[[ 2.53  3.80  3.47  0.92 -5.40]
 [-1.81 -0.88 -1.01  2.79 -1.20]
 [-1.08 -0.39 -0.70 -0.19  1.40]]
->
[[ 2.53 -1.81 -1.08]
 [ 3.80 -0.88 -0.39]
 [ 3.47 -1.01 -0.70]
 [ 0.92  2.79 -0.19]
 [-5.40 -1.20  1.40]]

[[ 0.81 -0.14  0.37  3.02 -1.26  0.38 -2.84 -0.39]
 [ 2.81  0.96  0.22  3.63 -2.79  2.66 -0.82 -3.06]
 [ 2.71 -0.32 -0.86  3.82 -2.38  0.17  1.07 -2.81]
 [ 0.74  0.68 -0.75  5.26 -2.54  2.65 -0.25 -0.47]
 [ 0.49 -0.44 -0.15  1.80 -0.92 -0.16 -2.88 -0.30]]
->
[[ 0.81  2.81  2.71  0.74  0.49]
 [-0.14  0.96 -0.32  0.68 -0.44]
 [ 0.37  0.22 -0.86 -0.75 -0.15]
 [ 3.02  3.63  3.82  5.26  1.80]
 [-1.26 -2.79 -2.38 -2.54 -0.92]
 [ 0.38  2.66  0.17  2.65 -0.16]
 [-2.84 -0.82  1.07 -0.25 -2.88]
 [-0.39 -3.06 -2.81 -0.47 -0.30]]

[[ 2.16 -1.05  3.97  1.85  2.92 -0.88  1.21  1.30  0.28  3.31]
 [-2.03 -1.55 -2.61 -1.08 -1.35  3.43  2.08 -5.02  2.61 -1.44]]
->
[[ 2.16 -2.03]
 [-1.05 -1.55]
 [ 3.97 -2.61]
 [ 1.85 -1.08]
 [ 2.92 -1.35]
 [-0.88  3.43]
 [ 1.21  2.08]
 [ 1.30 -5.02]
 [ 0.28  2.61]
 [ 3.31 -1.44]]

[[ 0.85  0.36  1.06 -0.37 -1.66  0.56 -1.37 -2.93 -0.35  2.25 -1.01  1.41
  -2.70  1.81]
 [-2.18  2.19  0.51  1.70  1.52  1.46  1.36 -0.72  1.58  0.81  1.18 -1.23
  -1.43  1.73]
 [ 1.07 -3.43  3.00 -0.75 -4.31 -1.78 -0.87 -4.44 -1.56  0.36 -2.36  2.28
  -2.32 -0.40]]
->
[[ 0.85 -2.18  1.07]
 [ 0.36  2.19 -3.43]
 [ 1.06  0.51  3.00]
 [-0.37  1.70 -0.75]
 [-1.66  1.52 -4.31]
 [ 0.56  1.46 -1.78]
 [-1.37  1.36 -0.87]
 [-2.93 -0.72 -4.44]
 [-0.35  1.58 -1.56]
 [ 2.25  0.81  0.36]
 [-1.01  1.18 -2.36]
 [ 1.41 -1.23  2.28]
 [-2.70 -1.43 -2.32]
 [ 1.81  1.73 -0.40]]

[[-0.23  2.46  1.52  0.22 -0.07]
 [ 0.91  2.46 -1.46 -0.36  2.32]
 [ 0.91  2.46 -1.49 -0.34  2.32]
 [ 0.91  0.36 -5.86  0.08  2.32]
 [ 0.91  1.02 -0.99  0.08  2.32]
 [ 0.91  2.46 -1.30  0.08  2.32]
 [ 1.94  2.46 -1.30  0.21  4.47]
 [ 0.75  1.21 -1.29  0.08  1.99]]
->
[[-0.23  0.91  0.91  0.91  0.91  0.91  1.94  0.75]
 [ 2.46  2.46  2.46  0.36  1.02  2.46  2.46  1.21]
 [ 1.52 -1.46 -1.49 -5.86 -0.99 -1.30 -1.30 -1.29]
 [ 0.22 -0.36 -0.34  0.08  0.08  0.08  0.21  0.08]
 [-0.07  2.32  2.32  2.32  2.32  2.32  4.47  1.99]]

[[-0.34  5.60 -0.05 -1.05  0.03 -1.47 -3.91 -1.26  0.47 -3.17  0.13]
 [ 1.10  0.84 -2.35  0.06  1.11 -1.46 -2.28 -2.06  0.52 -1.91  0.79]]
->
[[-0.34  1.10]
 [ 5.60  0.84]
 [-0.05 -2.35]
 [-1.05  0.06]
 [ 0.03  1.11]
 [-1.47 -1.46]
 [-3.91 -2.28]
 [-1.26 -2.06]
 [ 0.47  0.52]
 [-3.17 -1.91]
 [ 0.13  0.79]]
